Below is a small trained network, with its code and all its weights. Each question gives an input and a class and asks what happens when units are switched off, that is, made to give their printed mean instead of their output.

import numpy as np


def w(rows, s, z=0):
    codes = np.array(rows[::2]) - 128.0
    scale = np.full(codes.shape[1], s)
    scale[-1] = z or s
    return codes * scale


def f(y):
    return y / 2 * (1 + np.tanh(0.7978845608 * (y + 0.044715 * y**3)))


def log_softmax(a):
    a = a - a.max(-1, keepdims=True)
    return a - np.log(np.exp(a).sum(-1, keepdims=True))


def net(x, mask):
    res = np.array(x, float).reshape(1, 4) / 4 @ E
    y = f(res @ A[0][:, :-1].T + A[0][:, -1])
    res = res + np.where(mask, y, B[0][:, -1]) @ B[0][:, :-1]
    return log_softmax(res[-1] @ U[:, :-1].T + U[:, -1])


A, B = {}, {}
E = w([
[147,203,54,107,104,79,168],'x0',
[254,37,110,63,101,127,193],'x1',
[155,167,96,110,12,145,53],'x2',
[34,81,120,33,68,34,92],'x3',
],0.0076)
A[0] = w([
[27,151,151,136,129,106,66,143],'N0',
[39,142,124,135,126,122,91,142],'N1',
[207,113,103,64,72,65,135,138],'N2',
[76,140,152,127,137,132,110,135],'N3',
[162,207,123,163,117,176,102,139],'N4',
[247,109,120,137,167,144,198,224],'N5',
[141,157,90,66,96,57,153,252],'N6',
[117,103,84,121,147,82,88,120],'N7',
[90,141,116,108,97,69,144,81],'N8',
[6,127,141,146,121,115,77,128],'N9',
[117,157,114,138,103,140,149,149],'N10',
[170,105,164,173,175,191,143,52],'N11',
[174,219,101,123,61,121,92,135],'N12',
[109,108,160,181,159,194,99,237],'N13',
[110,205,117,146,68,160,53,204],'N14',
[106,82,155,94,124,139,98,120],'N15',
[83,185,106,123,188,66,186,166],'N16',
[69,226,93,134,166,57,159,198],'N17',
[34,23,140,31,89,28,121,124],'N18',
],0.012,0.0036)
B[0] = w([
[67,161,154,89,131,164,131,213],'N0',
[88,157,139,91,131,153,133,190],'N1',
[79,50,136,125,58,170,129,198],'N2',
[98,133,151,118,131,143,139,163],'N3',
[151,124,104,185,124,128,78,174],'N4',
[118,72,134,134,156,191,175,228],'N5',
[153,116,138,89,60,112,150,193],'N6',
[133,134,120,102,141,107,123,144],'N7',
[166,147,129,79,142,106,127,158],'N8',
[55,148,155,81,137,158,138,215],'N9',
[134,142,132,143,113,129,124,136],'N10',
[199,151,118,95,189,130,150,190],'N11',
[164,156,97,147,72,142,76,179],'N12',
[93,134,131,160,192,156,128,209],'N13',
[137,183,105,159,105,139,62,200],'N14',
[108,98,108,145,128,123,105,155],'N15',
[129,143,139,180,121,78,176,180],'N16',
[118,184,155,172,105,114,201,196],'N17',
[148,76,111,90,172,2,86,247],'N18',
],0.029,0.013)
U = w([
[140,45,111,85,56,203,159,56],'0',
[172,157,146,219,131,97,244,108],'1',
[212,93,106,132,240,226,158,199],'2',
[52,180,164,87,187,198,84,92],'3',
[157,214,166,20,74,66,170,3],'4',
[155,53,95,71,110,1,99,183],'5',
[192,209,54,156,37,178,22,138],'6',
],0.0072,0.0016)

Each question gives the input, the list of numbers given to net, and the class t.
The units are the neurons (one row each of A and B). Each row of codes is followed by its name. A weight is (code - 128) times the scale printed after its matrix; where a second scale follows, it is the last column's (A, B and U).
mask holds one flag per neuron, in row order. A switched-off neuron (its flag False) gives its mean, the last column of its row in B, instead of its output. The means were averaged over made-up inputs and are rounded, as every weight is.
A unit's drop is (log p(t) with every unit on - log p(t) with that unit switched off) / (log p(t) with every unit on - log p(t) with every unit switched off).
The circuit of an input: a set's keep is (log p(t) with only the set's units on - log p(t) with every unit switched off) / (log p(t) with every unit on - log p(t) with every unit switched off). Starting from the 12 units with the biggest drops (on a tie, the unit counted first), units are removed one at a time, each time the one whose removal leaves the highest keep (on an exact tie, the one counted first), for as long as the keep stays at least 0.8.
units of the circuit, in order: the units of the circuit, biggest drop first
k most important neurons: the k neurons with the biggest drops, biggest first
drop when u is switched off: that unit's drop, to one decimal
input [5,5,8,3], class 6: units of the circuit, in order : N12
input [2,1,-1,0], class 0: units of the circuit, in order : N18, N13
input [6,3,-1,-5], class 0: units of the circuit, in order : N13, N18
input [-3,-3,-8,-1], class 1: 3 most important neurons : N16, N14, N2
input [7,8,-1,-7], class 0: 2 most important neurons : N2, N13
input [-3,-3,2,7], class 4: 3 most important neurons : N18, N0, N9
input [0,-3,5,3], class 6: 2 most important neurons : N14, N12
input [7,-5,7,3], class 6: 2 most important neurons : N14, N12
input [-2,-4,-8,-4], class 1: 2 most important neurons : N16, N17
input [-4,1,5,6], class 5: drop when N18 is switched off : 0.2
input [4,-8,-5,8], class 4: drop when N4 is switched off : 0.0
input [5,-2,-7,8], class 4: drop when N1 is switched off : 0.1
